Here is a tiny trained network, its code and every weight. The questions are about switching its units off for an input and a class, where a switched-off unit gives its printed mean instead of its output.

import numpy as np


def w(rows, s, z=0):
    codes = np.array(rows[::2]) - 128.0
    scale = np.full(codes.shape[1], s)
    scale[-1] = z or s
    return codes * scale


def norm(h):
    return h / np.sqrt((h * h).mean(-1, keepdims=True) + 1e-5)


def f(y):
    return np.maximum(y, 0)


def log_softmax(a):
    a = a - a.max(-1, keepdims=True)
    return a - np.log(np.exp(a).sum(-1, keepdims=True))


def net(x, mask):
    res = np.array(x, float).reshape(1, 5) / 4 @ E
    u = 0
    for l in range(2):
        y = f(norm(res) @ A[l][:, :-1].T + A[l][:, -1])
        res = res + np.where(mask[u : u + 11], y, B[l][:, -1]) @ B[l][:, :-1]
        u += 11
    return log_softmax(norm(res)[-1] @ U[:, :-1].T + U[:, -1])


A, B = {}, {}
E = w([
[125,94,188,118,149,126,114,110,100,83,192,157],'x0',
[164,162,185,97,4,136,7,46,162,162,130,138],'x1',
[141,61,54,169,63,109,70,112,157,26,108,120],'x2',
[203,58,149,141,105,212,153,124,212,163,150,124],'x3',
[162,160,99,160,226,117,95,59,181,135,133,158],'x4',
],0.0034)
A[0] = w([
[86,167,19,70,77,106,178,124,188,182,60,88,56],'L0N1',
[125,193,142,77,144,121,135,168,134,163,182,166,155],'L0N2',
[136,109,119,148,117,122,87,125,144,61,116,138,180],'L0N3',
[186,161,70,36,111,133,71,90,98,151,102,126,147],'L0N4',
[72,162,121,41,59,135,134,168,100,116,113,87,107],'L0N5',
[72,79,254,86,124,86,84,83,171,83,179,154,100],'L0N6',
[98,163,73,164,106,146,107,114,176,221,66,75,106],'L0N7',
[99,95,147,127,202,135,167,121,96,76,158,122,160],'L0N8',
[72,149,88,139,167,141,92,75,119,151,125,156,85],'L0N9',
[58,213,123,114,91,46,128,153,140,116,179,136,254],'L0N10',
[116,128,147,92,82,131,50,108,136,172,59,173,63],'L0N11',
],0.0043,0.0022)
B[0] = w([
[135,62,181,50,187,70,27,89,73,122,252,58,198],'L0N1',
[52,154,5,126,60,150,139,10,116,40,173,32,201],'L0N2',
[61,178,117,84,140,143,170,107,128,134,116,50,216],'L0N3',
[142,219,93,187,168,116,164,219,163,54,141,63,208],'L0N4',
[131,114,172,95,146,108,189,139,187,111,101,190,208],'L0N5',
[139,78,48,117,179,83,117,156,115,190,164,53,213],'L0N6',
[61,11,172,137,173,104,113,105,91,147,242,87,204],'L0N7',
[181,114,114,154,107,89,54,153,130,186,142,50,240],'L0N8',
[138,75,206,94,141,134,157,109,131,123,72,254,176],'L0N9',
[147,94,112,133,83,235,68,170,197,148,166,157,252],'L0N10',
[165,120,119,192,187,136,175,185,14,149,125,191,204],'L0N11',
],0.0039,0.0036)
A[1] = w([
[187,78,128,154,108,207,204,121,216,164,167,166,183],'L1N1',
[46,199,114,95,139,102,76,146,14,80,76,184,95],'L1N2',
[148,79,183,19,16,102,190,187,103,144,61,123,99],'L1N3',
[228,122,110,139,153,28,125,163,103,156,180,113,164],'L1N4',
[94,87,93,122,112,71,92,115,154,3,60,52,180],'L1N5',
[151,165,152,182,220,113,106,62,196,133,67,187,31],'L1N6',
[124,93,89,126,192,147,70,26,171,160,130,88,170],'L1N7',
[191,204,182,163,31,117,67,82,115,165,157,147,211],'L1N8',
[137,143,78,190,158,176,154,197,124,141,136,94,247],'L1N9',
[91,205,188,71,165,136,213,92,90,165,156,114,191],'L1N10',
[86,153,96,70,183,73,97,141,128,93,138,224,183],'L1N11',
],0.0044,0.0013)
B[1] = w([
[89,118,131,92,96,119,98,110,148,164,74,158,205],'L1N1',
[198,46,179,66,121,135,143,84,172,205,78,152,182],'L1N2',
[115,195,171,155,179,43,161,127,158,93,186,167,191],'L1N3',
[109,130,141,84,145,121,68,150,106,132,89,43,221],'L1N4',
[153,174,115,161,138,187,175,77,106,183,156,139,241],'L1N5',
[135,143,156,160,77,34,222,204,105,94,184,166,175],'L1N6',
[92,143,178,100,86,123,184,171,109,111,170,148,254],'L1N7',
[119,98,46,175,237,100,132,177,87,79,2,115,188],'L1N8',
[148,187,145,118,132,110,23,107,99,92,64,193,225],'L1N9',
[184,102,49,211,74,167,135,76,136,79,122,126,192],'L1N10',
[103,83,162,129,64,164,123,152,203,147,113,121,186],'L1N11',
],0.0056,0.005)
U = w([
[172,140,93,179,225,106,87,189,76,95,14,108,158],'0',
[117,165,198,152,104,34,212,167,158,83,197,191,164],'1',
[115,60,133,96,153,121,80,94,91,175,205,23,134],'2',
[166,170,51,191,81,237,200,1,108,122,128,125,136],'3',
[129,71,190,66,77,169,104,112,208,196,45,207,135],'4',
[84,222,165,69,131,183,91,125,145,105,130,115,3],'5',
],0.0087,0.0034)

Each question gives the input, the list of numbers given to net, and the class t.
The units are the neurons (one row each of A and B). Each row of codes is followed by its name. A weight is (code - 128) times the scale printed after its matrix; where a second scale follows, it is the last column's (A, B and U).
mask holds one flag per neuron, layer by layer. A switched-off neuron (its flag False) gives its mean, the last column of its row in B, instead of its output. The means were averaged over made-up inputs and are rounded, as every weight is.
A unit's drop is (log p(t) with every unit on - log p(t) with that unit switched off) / (log p(t) with every unit on - log p(t) with every unit switched off).
The circuit of an input: a set's keep is (log p(t) with only the set's units on - log p(t) with every unit switched off) / (log p(t) with every unit on - log p(t) with every unit switched off). Starting from the 12 units with the biggest drops (on a tie, the unit counted first), units are removed one at a time, each time the one whose removal leaves the highest keep (on an exact tie, the one counted first), for as long as the keep stays at least 0.8.
circuit, biggest first: the units of the circuit, biggest drop first
top k neurons: the k neurons with the biggest drops, biggest first
top k neurons in layer l: the k neurons of layer l with the biggest drops, biggest first
input [-8,-7,6,-2,7], class 2: top 2 neurons -> L0N1; L0N7
input [-2,8,-3,7,-7], class 0: circuit, biggest first -> L1N8; L0N11
input [-4,-5,-5,4,7], class 1: top 2 neurons in layer 1 -> L1N6; L1N7
input [1,3,-5,-6,3], class 4: top 4 neurons -> L1N2; L0N9; L1N11; L1N5
input [-6,6,8,-1,-4], class 3: circuit, biggest first -> L1N5
input [-8,8,7,-1,-8], class 0: top 3 neurons in layer 1 -> L1N8; L1N7; L1N6
input [0,-4,4,6,7], class 1: top 2 neurons in layer 1 -> L1N6; L1N7
input [-1,-5,-7,-4,-2], class 3: top 2 neurons in layer 1 -> L1N10; L1N8
input [4,5,-1,4,-6], class 1: top 2 neurons in layer 0 -> L0N8; L0N5
input [5,-7,7,8,5], class 4: circuit, biggest first -> L1N1; L0N4
input [-6,5,3,-6,3], class 2: top 2 neurons in layer 0 -> L0N1; L0N7
input [-8,1,-6,-4,-2], class 2: top 2 neurons -> L0N1; L0N7
input [-7,-5,3,-8,4], class 4: circuit, biggest first -> L1N2; L1N11; L0N9; L1N8
input [-6,-1,-7,2,-5], class 3: top 2 neurons -> L1N10; L0N2
input [-3,4,-2,8,-8], class 1: top 2 neurons -> L1N3; L0N10
input [-4,7,5,7,-8], class 1: top 3 neurons in layer 0 -> L0N10; L0N8; L0N5
input [2,4,7,6,7], class 1: circuit, biggest first -> L1N6; L1N7; L0N10
input [1,2,-6,-7,1], class 4: circuit, biggest first -> L1N2
input [7,7,-8,-2,-3], class 3: circuit, biggest first -> L0N2; L1N10
input [8,1,-7,5,4], class 2: circuit, biggest first -> L0N6; L1N4
input [6,-4,2,7,-2], class 4: circuit, biggest first -> L1N1
